Below is a small trained network, with its code and all its weights. Each question gives an input and a target symbol and asks what happens when units are switched off, that is, made to give their printed mean instead of their output.

import numpy as np


def w(rows, s, z=0):
    codes = np.array(rows[::2]) - 128.0
    scale = np.full(codes.shape[1], s)
    scale[-1] = z or s
    return codes * scale


def norm(h):
    return h / np.sqrt((h * h).mean(-1, keepdims=True) + 1e-5)


def f(y):
    return y / 2 * (1 + np.tanh(0.7978845608 * (y + 0.044715 * y**3)))


def softmax(a):
    e = np.exp(a - a.max(-1, keepdims=True))
    return e / e.sum(-1, keepdims=True)


def log_softmax(a):
    a = a - a.max(-1, keepdims=True)
    return a - np.log(np.exp(a).sum(-1, keepdims=True))


def net(x, mask):
    ids = ['ΘΛΨΩαεζξφ'.index(c) for c in x.split()]
    T = len(ids)
    res = E[ids] + P[:T]
    u = 0
    for l in range(2):
        q, k, v = (norm(res) @ M[l].T for M in (Q, K, V))
        z = softmax(np.where(np.tri(T) > 0, q @ k.T / 3**0.5, -1e9)) @ v
        res = res + np.where(mask[u], z, O[l][:, -1]) @ O[l][:, :-1]
        u += 1
        y = f(norm(res) @ A[l][:, :-1].T + A[l][:, -1])
        res = res + np.where(mask[u : u + 4], y, B[l][:, -1]) @ B[l][:, :-1]
        u += 4
    return log_softmax(norm(res)[-1] @ U[:, :-1].T + U[:, -1])


Q, K, V, O, A, B = {}, {}, {}, {}, {}, {}
E = w([
[189,113,170,196,120,132,57,41],'Θ',
[231,59,107,125,173,48,175,139],'Λ',
[63,172,117,124,4,127,102,150],'Ψ',
[87,94,218,20,109,83,132,146],'Ω',
[207,145,49,140,64,94,184,214],'α',
[119,75,152,102,141,51,19,108],'ε',
[109,74,148,192,174,85,212,55],'ζ',
[183,125,253,103,85,177,174,62],'ξ',
[39,194,40,184,135,135,185,113],'φ',
],0.00066)
P = w([
[135,72,21,41,84,164,117,15],'0',
[113,18,55,66,103,236,100,86],'1',
[122,86,125,111,123,103,122,70],'2',
[106,21,101,122,124,248,106,169],'3',
[126,99,158,153,119,95,139,111],'4',
[109,64,152,162,157,230,108,227],'5',
[134,127,160,169,116,87,141,119],'6',
[115,139,187,188,175,180,119,248],'7',
[136,144,155,150,115,65,139,101],'8',
[130,197,198,189,172,122,123,225],'9',
[140,159,120,118,97,53,144,56],'10',
[136,223,184,170,155,59,135,167],'11',
[134,164,60,83,79,73,158,17],'12',
[139,219,161,154,141,42,152,120],'13',
],0.0011)
Q[0] = w([
[143,212,254,204,189,80,103,210],'0.h1',
[119,223,132,166,110,8,192,72],'0.h1',
[159,165,104,60,72,13,137,16],'0.h1',
],0.0056)
K[0] = w([
[114,212,204,212,193,132,132,255],'0.h1',
[160,220,190,126,129,13,123,108],'0.h1',
[143,218,107,120,107,32,157,50],'0.h1',
],0.0044)
V[0] = w([
[170,171,113,188,128,185,175,91],'0.h1',
[117,123,181,72,119,154,251,153],'0.h1',
[189,89,195,128,126,136,116,67],'0.h1',
],0.0025)
O[0] = w([
[26,85,125,62,90,53,216,207,133],'0.h1',
[78,124,46,140,139,54,9,134,87],'0.h1',
[126,201,133,7,177,160,87,182,254],'0.h1',
],0.0022,0.0008)
A[0] = w([
[111,171,68,172,98,117,170,137,139],'0.n1',
[101,163,79,167,147,196,137,92,2],'0.n2',
[82,198,4,163,124,182,209,153,140],'0.n3',
[143,90,157,111,150,125,138,173,132],'0.n4',
],0.0023,0.00082)
B[0] = w([
[174,119,149,67,152,143,80,106,160],'0.n1',
[189,71,214,114,126,26,97,164,1],'0.n2',
[183,69,252,76,142,115,64,116,162],'0.n3',
[102,167,72,158,129,139,149,134,163],'0.n4',
],0.0018,0.00045)
Q[1] = w([
[136,255,235,154,130,3,146,125],'1.h1',
[196,143,72,73,113,72,157,46],'1.h1',
[137,130,130,194,146,122,136,238],'1.h1',
],0.0061)
K[1] = w([
[134,241,177,210,145,14,160,202],'1.h1',
[136,214,163,69,91,60,128,4],'1.h1',
[55,122,171,226,148,220,81,228],'1.h1',
],0.0043)
V[1] = w([
[181,111,63,144,210,97,124,150],'1.h1',
[81,89,160,127,251,115,159,93],'1.h1',
[201,128,42,97,108,118,215,128],'1.h1',
],0.0025)
O[1] = w([
[141,146,172,94,9,137,107,132,3],'1.h1',
[206,147,6,87,53,137,138,115,120],'1.h1',
[124,180,173,201,103,101,106,219,148],'1.h1',
],0.0024,0.00064)
A[1] = w([
[103,90,140,133,84,118,253,157,153],'1.n1',
[115,74,101,163,121,181,81,178,250],'1.n2',
[114,54,140,21,72,91,94,139,155],'1.n3',
[165,144,165,58,170,116,137,174,2],'1.n4',
],0.0026,0.00096)
B[1] = w([
[71,115,166,59,52,171,148,42,174],'1.n1',
[148,229,141,98,103,6,148,58,254],'1.n2',
[113,162,133,248,206,101,198,209,142],'1.n3',
[85,137,155,35,199,189,93,76,100],'1.n4',
],0.0016,0.00063)
U = w([
[211,140,171,117,110,206,113,76,255],'Θ',
[186,168,49,136,108,111,173,192,104],'Λ',
[41,132,195,196,87,98,96,130,136],'Ψ',
[54,157,52,111,204,97,76,176,18],'Ω',
[168,169,178,132,54,102,107,205,95],'α',
[194,123,82,141,146,110,2,81,63],'ε',
[97,79,55,147,55,114,195,67,75],'ζ',
[76,139,161,20,147,188,180,154,154],'ξ',
[140,46,172,190,212,105,170,101,221],'φ',
],0.0055,0.00078)

Each question gives the input, a string of symbols that net reads in full, and the target symbol t.
The units are the heads (3 rows each of Q, K, V and O) and the neurons (one row each of A and B). Each row of codes is followed by its name. A weight is (code - 128) times the scale printed after its matrix; where a second scale follows, it is the last column's (O, A, B and U).
mask holds one flag per unit, layer by layer, with each layer's heads first. A switched-off unit (its flag False) gives its mean, the last column of its rows in O or B, instead of its output. The means were averaged over made-up inputs and are rounded, as every weight is.
A unit's drop is (log p(t) with every unit on - log p(t) with that unit switched off) / (log p(t) with every unit on - log p(t) with every unit switched off).
The circuit of an input: a set's keep is (log p(t) with only the set's units on - log p(t) with every unit switched off) / (log p(t) with every unit on - log p(t) with every unit switched off). Starting from all 10 units, units are removed one at a time, each time the one whose removal leaves the highest keep (on an exact tie, the one counted first), for as long as the keep stays at least 0.8.
units of the circuit, in order: the units of the circuit, biggest drop first
unit that matters most: the unit with the biggest drop
k most important neurons: the k neurons with the biggest drops, biggest first
top k neurons in layer l: the k neurons of layer l with the biggest drops, biggest first
input Ω ε Θ Θ Θ Ω ξ Θ, target ε: 2 most important neurons => (1.n3; 1.n2)
input α Θ Θ, target Ψ: unit that matters most => 1.h1
input Λ ξ ξ Ω Ψ, target Ω: units of the circuit, in order => (0.h1; 1.h1)
input Θ ζ ζ, target ξ: 2 most important neurons => (1.n1; 1.n2)
input ζ Θ α Θ Θ Ψ φ Ω Θ ε φ, target ξ: top 2 neurons in layer 0 => (0.n3; 0.n1)
input Λ Ψ Ψ φ Θ ξ Θ Λ Λ, target ξ: units of the circuit, in order => (0.h1; 1.n4)
input Θ Ψ Θ ξ ξ ε φ Θ α Θ Ψ ε, target ξ: 3 most important neurons => (1.n2; 1.n3; 1.n4)
input Θ Θ Λ Θ ζ φ ξ φ Θ ξ Ψ, target ξ: units of the circuit, in order => (0.h1; 1.n2; 1.h1)
input Λ ξ Ω Θ Θ Ψ ξ ζ ξ Ψ ξ ξ Θ Λ, target Ω: units of the circuit, in order => (0.h1; 1.n2; 1.n4)
input φ Θ α α ξ Λ Ψ φ ε Θ, target ζ: units of the circuit, in order => (0.h1; 1.h1; 0.n3)
input Θ ξ ε Ω, target Ω: units of the circuit, in order => (0.h1; 1.n2; 1.n3)
input ξ ζ Ψ φ Ω α φ Θ φ Ψ ε Ψ Ψ ξ, target φ: units of the circuit, in order => (1.h1; 0.h1)
input Ω Ψ α α ζ ζ Θ φ ξ, target ξ: units of the circuit, in order => (0.h1; 1.n2)
input α Λ φ φ Λ Λ Ψ ξ Θ ε Θ Ψ, target Θ: units of the circuit, in order => (0.h1; 1.h1; 1.n3; 0.n1)
input Θ Θ Λ α φ ε φ Ψ φ Ψ, target φ: units of the circuit, in order => (1.h1; 0.h1)
input Ψ φ Θ Θ Θ φ ζ Ψ ξ ξ φ Ψ, target Ω: top 2 neurons in layer 1 => (1.n2; 1.n1)
input Ψ Ω Θ Ψ Θ Θ Ψ Λ α α ξ Ψ ε, target Ω: most important neuron => (1.n2)
input Θ Ω ξ Ψ, target ε: 2 most important neurons => (1.n2; 1.n1)
input Θ ζ Θ α, target α: 2 most important neurons => (1.n2; 0.n3)
input Ω Ψ Θ φ φ Ω α α Θ φ ξ, target ξ: most important neuron => (1.n2)
